Here is a tiny trained network, its code and every weight. The questions are about switching its units off for an input and a target symbol, where a switched-off unit gives its printed mean instead of its output.

import numpy as np


def w(rows, s, z=0):
    codes = np.array(rows[::2]) - 128.0
    scale = np.full(codes.shape[1], s)
    scale[-1] = z or s
    return codes * scale


def norm(h):
    return h / np.sqrt((h * h).mean(-1, keepdims=True) + 1e-5)


def softmax(a):
    e = np.exp(a - a.max(-1, keepdims=True))
    return e / e.sum(-1, keepdims=True)


def log_softmax(a):
    a = a - a.max(-1, keepdims=True)
    return a - np.log(np.exp(a).sum(-1, keepdims=True))


def net(x, mask):
    ids = ['ΓΔΠΣβηθλτφψω'.index(c) for c in x.split()]
    T = len(ids)
    res = E[ids] + P[:T]
    u = 0
    for l in range(2):
        r = norm(res)
        for j in range(3):
            rows = slice(4 * j, 4 * j + 4)
            q, k, v = (r @ M[l][rows].T for M in (Q, K, V))
            z = softmax(np.where(np.tri(T) > 0, q @ k.T / 4**0.5, -1e9)) @ v
            o = O[l][rows]
            res = res + np.where(mask[u + j], z, o[:, -1]) @ o[:, :-1]
        u += 3
    return log_softmax(norm(res)[-1] @ U[:, :-1].T + U[:, -1])


Q, K, V, O = {}, {}, {}, {}
E = w([
[85,135,92,115,69],'Γ',
[150,123,163,160,70],'Δ',
[144,28,108,143,191],'Π',
[184,77,114,166,97],'Σ',
[64,122,100,61,7],'β',
[108,35,141,146,144],'η',
[132,154,74,166,86],'θ',
[154,135,110,141,134],'λ',
[178,147,155,150,82],'τ',
[238,53,122,102,60],'φ',
[56,26,58,79,96],'ψ',
[153,99,132,120,87],'ω',
],0.011)
P = w([
[149,127,121,111,132],'0',
[172,60,99,113,55],'1',
[113,137,118,116,140],'2',
[148,126,139,108,134],'3',
[144,95,109,148,8],'4',
[107,139,120,125,146],'5',
[149,124,142,116,141],'6',
[152,85,109,186,4],'7',
[105,140,122,124,145],'8',
],0.021)
Q[0] = w([
[185,146,61,185,194],'L0H1',
[141,147,30,169,56],'L0H1',
[149,47,139,155,98],'L0H1',
[113,129,128,229,48],'L0H1',
[133,76,157,46,226],'L0H2',
[151,236,133,178,70],'L0H2',
[208,7,176,106,46],'L0H2',
[17,112,63,63,48],'L0H2',
[111,189,153,34,194],'L0H3',
[174,62,110,179,126],'L0H3',
[103,152,106,188,49],'L0H3',
[82,120,234,47,119],'L0H3',
],0.014)
K[0] = w([
[200,131,87,204,132],'L0H1',
[126,142,49,141,82],'L0H1',
[80,82,112,180,139],'L0H1',
[47,172,96,193,107],'L0H1',
[136,79,149,48,215],'L0H2',
[143,219,135,186,89],'L0H2',
[199,45,167,84,72],'L0H2',
[37,135,77,76,78],'L0H2',
[140,123,84,5,74],'L0H3',
[167,112,166,181,160],'L0H3',
[79,188,119,202,131],'L0H3',
[74,119,173,50,109],'L0H3',
],0.017)
V[0] = w([
[133,122,115,131,220],'L0H1',
[185,127,152,99,120],'L0H1',
[148,216,203,51,126],'L0H1',
[129,199,149,162,186],'L0H1',
[132,180,190,82,111],'L0H2',
[153,94,92,39,175],'L0H2',
[97,88,120,112,65],'L0H2',
[191,2,155,89,91],'L0H2',
[189,69,174,142,13],'L0H3',
[134,29,88,124,67],'L0H3',
[127,73,223,117,145],'L0H3',
[192,93,40,61,181],'L0H3',
],0.0099)
O[0] = w([
[59,103,92,104,83,39],'L0H1',
[144,178,91,79,128,149],'L0H1',
[166,130,23,133,188,111],'L0H1',
[84,36,71,100,178,27],'L0H1',
[136,73,165,141,176,135],'L0H2',
[132,236,143,107,172,125],'L0H2',
[215,118,126,97,151,194],'L0H2',
[186,120,141,2,138,229],'L0H2',
[27,54,161,134,94,254],'L0H3',
[62,76,63,165,101,201],'L0H3',
[91,171,165,217,86,98],'L0H3',
[165,66,90,218,245,155],'L0H3',
],0.0085,0.0093)
Q[1] = w([
[122,105,178,177,108],'L1H1',
[132,188,118,225,121],'L1H1',
[92,198,144,120,174],'L1H1',
[247,114,153,207,92],'L1H1',
[59,165,200,62,186],'L1H2',
[160,177,170,156,81],'L1H2',
[93,139,66,127,133],'L1H2',
[158,182,136,99,130],'L1H2',
[179,127,102,144,62],'L1H3',
[135,139,102,76,156],'L1H3',
[87,132,138,65,97],'L1H3',
[100,129,74,171,155],'L1H3',
],0.016)
K[1] = w([
[147,154,125,147,53],'L1H1',
[134,119,62,246,127],'L1H1',
[92,20,156,168,155],'L1H1',
[248,203,134,177,97],'L1H1',
[87,143,153,31,162],'L1H2',
[178,143,149,145,37],'L1H2',
[115,42,105,123,136],'L1H2',
[158,111,141,56,111],'L1H2',
[125,162,91,123,41],'L1H3',
[215,107,141,108,165],'L1H3',
[125,173,136,74,161],'L1H3',
[180,91,89,178,169],'L1H3',
],0.016)
V[1] = w([
[134,6,135,245,205],'L1H1',
[58,113,93,123,193],'L1H1',
[149,116,254,118,204],'L1H1',
[58,92,83,137,84],'L1H1',
[199,152,98,177,105],'L1H2',
[136,184,42,129,30],'L1H2',
[211,109,97,49,97],'L1H2',
[140,255,86,184,232],'L1H2',
[201,39,145,124,108],'L1H3',
[106,118,119,48,22],'L1H3',
[111,247,21,75,129],'L1H3',
[72,139,139,111,212],'L1H3',
],0.0091)
O[1] = w([
[46,195,77,103,181,42],'L1H1',
[75,116,83,133,85,47],'L1H1',
[42,119,138,208,191,145],'L1H1',
[185,111,64,97,107,71],'L1H1',
[83,143,121,170,171,145],'L1H2',
[125,201,146,196,189,136],'L1H2',
[68,195,125,170,62,233],'L1H2',
[118,113,231,126,213,2],'L1H2',
[172,112,157,159,208,228],'L1H3',
[49,167,115,65,227,221],'L1H3',
[92,96,35,2,70,71],'L1H3',
[116,160,56,156,73,62],'L1H3',
],0.0097,0.0096)
U = w([
[186,222,57,214,79,61],'Γ',
[21,127,195,204,39,2],'Δ',
[150,46,93,29,221,221],'Π',
[49,48,211,79,171,96],'Σ',
[77,175,131,56,75,205],'β',
[41,33,109,112,80,162],'η',
[253,157,62,99,209,112],'θ',
[70,132,82,214,101,207],'λ',
[196,37,70,205,161,142],'τ',
[205,204,216,48,120,9],'φ',
[206,32,61,84,68,80],'ψ',
[141,218,137,167,206,124],'ω',
],0.016,0.0081)

Each question gives the input, a string of symbols that net reads in full, and the target symbol t.
The units are the heads (4 rows each of Q, K, V and O). Each row of codes is followed by its name. A weight is (code - 128) times the scale printed after its matrix; where a second scale follows, it is the last column's (O and U).
mask holds one flag per head, layer by layer. A switched-off head (its flag False) gives its mean, the last column of its rows in O, instead of its output. The means were averaged over made-up inputs and are rounded, as every weight is.
A unit's drop is (log p(t) with every unit on - log p(t) with that unit switched off) / (log p(t) with every unit on - log p(t) with every unit switched off).
The circuit of an input: a set's keep is (log p(t) with only the set's units on - log p(t) with every unit switched off) / (log p(t) with every unit on - log p(t) with every unit switched off). Starting from all 6 units, units are removed one at a time, each time the one whose removal leaves the highest keep (on an exact tie, the one counted first), for as long as the keep stays at least 0.8.
circuit, biggest first: the units of the circuit, biggest drop first
unit that matters most: the unit with the biggest drop
which heads matter: for each layer, one digit per head in row order, 1 if its drop is at least 0.15 and else 0, layers parted by /
input β τ Δ τ η, target β: unit that matters most : L0H3
input η φ ω, target ω: which heads matter : 111 / 100
input ψ λ Γ τ τ Γ ω β, target Σ: circuit, biggest first : [L0H2, L1H2, L0H3, L0H1]
input Π τ Γ β β, target Σ: circuit, biggest first : [L0H1, L1H2, L0H3, L1H3]
input β ω β θ ω β θ τ ψ, target ψ: which heads matter : 000 / 100
input Σ φ Δ τ β λ τ φ Σ, target Σ: circuit, biggest first : [L0H1, L0H2]
input Γ β β ω ω θ η, target Δ: circuit, biggest first : [L0H3, L0H1]
input τ Δ η, target η: circuit, biggest first : [L0H1, L1H2]
input τ β Δ τ Γ ω τ λ, target Δ: which heads matter : 111 / 000
input Δ Γ θ τ λ τ Δ λ β, target β: circuit, biggest first : [L1H3, L1H2]
input ω β Γ, target Γ: circuit, biggest first : [L0H2, L0H3, L1H2]
input ω τ φ τ ω β Σ ω, target ψ: which heads matter : 011 / 101
input Π ψ λ Γ Π η φ λ, target Γ: circuit, biggest first : [L0H3, L0H2, L1H2]
input Π τ β τ β τ τ ω, target φ: circuit, biggest first : [L0H3]
input τ θ Π, target Π: which heads matter : 111 / 110
input β β τ ψ, target β: circuit, biggest first : [L0H2, L1H3, L1H2]
input λ β λ τ, target Π: which heads matter : 110 / 010
input β φ β ψ ω, target ψ: which heads matter : 001 / 100
input β Δ ω θ, target τ: circuit, biggest first : [L0H3, L1H3, L0H2]
input τ ω Σ ω, target Σ: circuit, biggest first : [L0H3, L0H2]
input τ τ ω Π ω θ Γ β, target Π: which heads matter : 101 / 000
input λ τ β Δ Γ τ τ τ θ, target θ: which heads matter : 111 / 110
input ω β τ η λ Δ β ω Σ, target Σ: which heads matter : 101 / 001
input η τ Γ η τ Γ, target Γ: which heads matter : 011 / 000
